Below are the code and all the weights of a small trained network. Each question names an input and a class and asks about switching units off, where a switched-off unit gives its printed mean instead of its output.

import numpy as np


def w(rows, s, z=0):
    codes = np.array(rows[::2]) - 128.0
    scale = np.full(codes.shape[1], s)
    scale[-1] = z or s
    return codes * scale


def norm(h):
    return h / np.sqrt((h * h).mean(-1, keepdims=True) + 1e-5)


def f(y):
    return y / 2 * (1 + np.tanh(0.7978845608 * (y + 0.044715 * y**3)))


def log_softmax(a):
    a = a - a.max(-1, keepdims=True)
    return a - np.log(np.exp(a).sum(-1, keepdims=True))


def net(x, mask):
    res = np.array(x, float).reshape(1, 4) / 4 @ E
    u = 0
    for l in range(2):
        y = f(norm(res) @ A[l][:, :-1].T + A[l][:, -1])
        res = res + np.where(mask[u : u + 4], y, B[l][:, -1]) @ B[l][:, :-1]
        u += 4
    return log_softmax(norm(res)[-1] @ U[:, :-1].T + U[:, -1])


A, B = {}, {}
E = w([
[149,147,130,113,214,93,33,89,175,110],'x0',
[135,255,95,128,189,47,167,165,57,119],'x1',
[51,151,79,142,165,103,151,192,80,244],'x2',
[113,100,164,236,26,40,175,170,188,106],'x3',
],0.0082)
A[0] = w([
[73,136,158,152,137,74,82,172,176,220,17],'0.n1',
[86,93,168,199,66,122,132,109,95,139,8],'0.n2',
[173,158,131,85,91,105,78,112,254,71,106],'0.n3',
[156,35,175,90,165,162,184,112,119,147,5],'0.n4',
],0.0074,0.0035)
B[0] = w([
[6,195,119,222,229,118,134,111,153,183,202],'0.n1',
[95,43,52,70,182,252,254,61,94,113,191],'0.n2',
[186,103,246,185,164,137,62,102,130,103,254],'0.n3',
[152,229,214,138,136,37,163,201,29,246,151],'0.n4',
],0.0068,0.0038)
A[1] = w([
[155,161,160,143,106,2,94,146,155,43,187],'1.n1',
[114,64,89,181,82,125,76,221,162,240,212],'1.n2',
[106,141,81,37,222,97,86,82,68,118,255],'1.n3',
[131,148,70,62,94,124,115,79,109,194,130],'1.n4',
],0.0058,0.00089)
B[1] = w([
[139,222,142,146,83,92,151,55,123,42,192],'1.n1',
[159,206,111,70,100,84,24,144,255,186,203],'1.n2',
[120,28,30,208,185,152,208,145,56,68,253],'1.n3',
[181,81,191,25,169,96,103,180,119,7,164],'1.n4',
],0.0086,0.0044)
U = w([
[149,91,62,114,238,179,124,137,33,86,233],'0',
[218,86,213,174,122,128,67,26,191,15,148],'1',
[183,121,203,63,68,171,125,130,68,120,6],'2',
[151,223,116,207,103,51,186,106,86,52,78],'3',
[51,177,79,194,169,29,138,178,137,194,217],'4',
[79,91,144,180,117,150,67,79,238,184,81],'5',
[120,71,125,130,1,154,220,175,149,146,161],'6',
[140,110,140,49,123,153,65,161,139,218,1],'7',
],0.013,0.0028)

Each question gives the input, the list of numbers given to net, and the class t.
The units are the neurons (one row each of A and B). Each row of codes is followed by its name. A weight is (code - 128) times the scale printed after its matrix; where a second scale follows, it is the last column's (A, B and U).
mask holds one flag per neuron, layer by layer. A switched-off neuron (its flag False) gives its mean, the last column of its row in B, instead of its output. The means were averaged over made-up inputs and are rounded, as every weight is.
A unit's drop is (log p(t) with every unit on - log p(t) with that unit switched off) / (log p(t) with every unit on - log p(t) with every unit switched off).
The circuit of an input: a set's keep is (log p(t) with only the set's units on - log p(t) with every unit switched off) / (log p(t) with every unit on - log p(t) with every unit switched off). Starting from all 8 units, units are removed one at a time, each time the one whose removal leaves the highest keep (on an exact tie, the one counted first), for as long as the keep stays at least 0.8.
units of the circuit, in order: the units of the circuit, biggest drop first
k most important neurons: the k neurons with the biggest drops, biggest first
top k neurons in layer l: the k neurons of layer l with the biggest drops, biggest first
drop when u is switched off: that unit's drop, to one decimal
input [-1,-8,0,-6], class 7: units of the circuit, in order	[0.n4 0.n2]
input [1,-6,4,-5], class 7: units of the circuit, in order	[1.n2 0.n4]
input [-5,-3,-6,-7], class 2: 2 most important neurons	[0.n4 0.n2]
input [-8,1,-8,-4], class 2: 2 most important neurons	[1.n3 0.n4]
input [-5,-7,-6,-4], class 2: top 2 neurons in layer 0	[0.n4 0.n1]
input [-7,-6,-4,-6], class 2: units of the circuit, in order	[0.n4]
input [-5,-8,-8,-8], class 2: top 2 neurons in layer 0	[0.n4 0.n1]
input [1,6,8,-4], class 0: top 2 neurons in layer 1	[1.n3 1.n4]
input [-1,-5,7,8], class 5: 4 most important neurons	[1.n2 1.n3 0.n4 0.n2]
input [-2,-6,8,3], class 5: drop when 1.n2 is switched off	0.5
input [-1,-8,1,-1], class 7: drop when 0.n4 is switched off	0.3
